Below are the code and all the weights of a small trained network. Each question names an input and a class and asks about switching units off, where a switched-off unit gives its printed mean instead of its output.

import numpy as np


def w(rows, s, z=0):
    codes = np.array(rows[::2]) - 128.0
    scale = np.full(codes.shape[1], s)
    scale[-1] = z or s
    return codes * scale


def f(y):
    return y / 2 * (1 + np.tanh(0.7978845608 * (y + 0.044715 * y**3)))


def log_softmax(a):
    a = a - a.max(-1, keepdims=True)
    return a - np.log(np.exp(a).sum(-1, keepdims=True))


def net(x, mask):
    res = np.array(x, float).reshape(1, 6) / 4 @ E
    y = f(res @ A[0][:, :-1].T + A[0][:, -1])
    res = res + np.where(mask, y, B[0][:, -1]) @ B[0][:, :-1]
    return log_softmax(res[-1] @ U[:, :-1].T + U[:, -1])


A, B = {}, {}
E = w([
[113,101,76,245,214,86],'x0',
[106,178,135,129,124,124],'x1',
[32,90,2,59,55,117],'x2',
[117,139,132,122,123,117],'x3',
[171,210,89,185,105,174],'x4',
[130,117,133,144,124,145],'x5',
],0.0062)
A[0] = w([
[107,47,97,91,133,84,209],'neuron 0',
[169,100,252,185,142,165,198],'neuron 1',
[114,66,196,67,143,64,251],'neuron 2',
[92,101,77,203,205,119,205],'neuron 3',
[119,102,61,123,71,128,25],'neuron 4',
[169,163,56,158,74,179,205],'neuron 5',
],0.013,0.0032)
B[0] = w([
[231,255,123,170,112,84,214],'neuron 0',
[133,177,82,149,38,70,254],'neuron 1',
[125,212,71,171,122,210,224],'neuron 2',
[186,169,195,90,13,248,225],'neuron 3',
[32,30,153,206,32,103,174],'neuron 4',
[179,152,15,138,55,177,197],'neuron 5',
],0.0074,0.0087)
U = w([
[186,209,12,189,175,178,218],'0',
[163,165,101,181,113,128,254],'1',
[113,125,155,225,4,14,125],'2',
[138,142,193,105,72,218,221],'3',
[113,174,65,211,147,170,145],'4',
[170,146,128,147,125,139,182],'5',
[109,16,205,56,254,157,2],'6',
[74,73,97,138,228,116,2],'7',
],0.0062,0.0033)

Each question gives the input, the list of numbers given to net, and the class t.
The units are the neurons (one row each of A and B). Each row of codes is followed by its name. A weight is (code - 128) times the scale printed after its matrix; where a second scale follows, it is the last column's (A, B and U).
mask holds one flag per neuron, in row order. A switched-off neuron (its flag False) gives its mean, the last column of its row in B, instead of its output. The means were averaged over made-up inputs and are rounded, as every weight is.
A unit's drop is (log p(t) with every unit on - log p(t) with that unit switched off) / (log p(t) with every unit on - log p(t) with every unit switched off).
The circuit of an input: a set's keep is (log p(t) with only the set's units on - log p(t) with every unit switched off) / (log p(t) with every unit on - log p(t) with every unit switched off). Starting from all 6 units, units are removed one at a time, each time the one whose removal leaves the highest keep (on an exact tie, the one counted first), for as long as the keep stays at least 0.8.
units of the circuit, in order: the units of the circuit, biggest drop first
unit that matters most: the unit with the biggest drop
top k neurons: the k neurons with the biggest drops, biggest first
drop of u: that unit's drop, to one decimal
input [5,5,-8,-4,4,1], class 2: unit that matters most => neuron 1
input [-7,4,-2,-5,-7,-6], class 0: top 2 neurons => [neuron 2; neuron 3]
input [7,2,3,1,-4,-7], class 3: top 3 neurons => [neuron 3; neuron 1; neuron 5]
input [8,5,1,7,-7,-3], class 3: top 3 neurons => [neuron 3; neuron 1; neuron 5]
input [1,-5,-2,2,-6,-3], class 0: units of the circuit, in order => [neuron 2; neuron 4]
input [-6,-6,3,3,-7,-2], class 0: units of the circuit, in order => [neuron 2; neuron 0]
input [1,3,0,-5,-8,2], class 0: units of the circuit, in order => [neuron 2; neuron 4]
input [-3,-2,7,-1,-7,-1], class 0: top 4 neurons => [neuron 2; neuron 0; neuron 1; neuron 3]
input [0,-1,-5,-8,-8,7], class 0: top 3 neurons => [neuron 2; neuron 4; neuron 3]
input [-1,2,7,-1,1,-5], class 2: top 3 neurons => [neuron 4; neuron 2; neuron 3]
input [5,3,-3,-2,3,1], class 3: units of the circuit, in order => [neuron 3; neuron 0]
input [-7,-1,-7,7,-2,5], class 2: top 2 neurons => [neuron 1; neuron 3]
input [1,0,-7,-3,0,7], class 2: top 3 neurons => [neuron 1; neuron 2; neuron 5]
input [-3,4,-7,0,0,-4], class 2: units of the circuit, in order => [neuron 1]
input [-7,-4,-8,-7,1,-6], class 2: top 3 neurons => [neuron 1; neuron 3; neuron 5]
input [7,-1,-7,-7,2,2], class 2: top 3 neurons => [neuron 1; neuron 2; neuron 5]
input [8,-7,-7,5,1,2], class 3: top 2 neurons => [neuron 3; neuron 0]
input [7,1,6,5,0,0], class 3: top 2 neurons => [neuron 3; neuron 1]
input [6,5,0,-6,5,-4], class 3: top 2 neurons => [neuron 3; neuron 0]
input [3,3,8,6,4,-5], class 2: top neuron => [neuron 4]
input [-2,-2,-1,3,-6,-6], class 0: top 4 neurons => [neuron 2; neuron 4; neuron 3; neuron 0]
input [-2,-3,7,-7,3,-6], class 2: drop of neuron 1 => -0.2
input [-7,-3,8,-2,3,7], class 2: drop of neuron 2 => 0.2
input [8,6,3,1,5,-1], class 3: drop of neuron 0 => 0.1
input [-8,6,8,-5,-8,3], class 0: drop of neuron 4 => -0.9
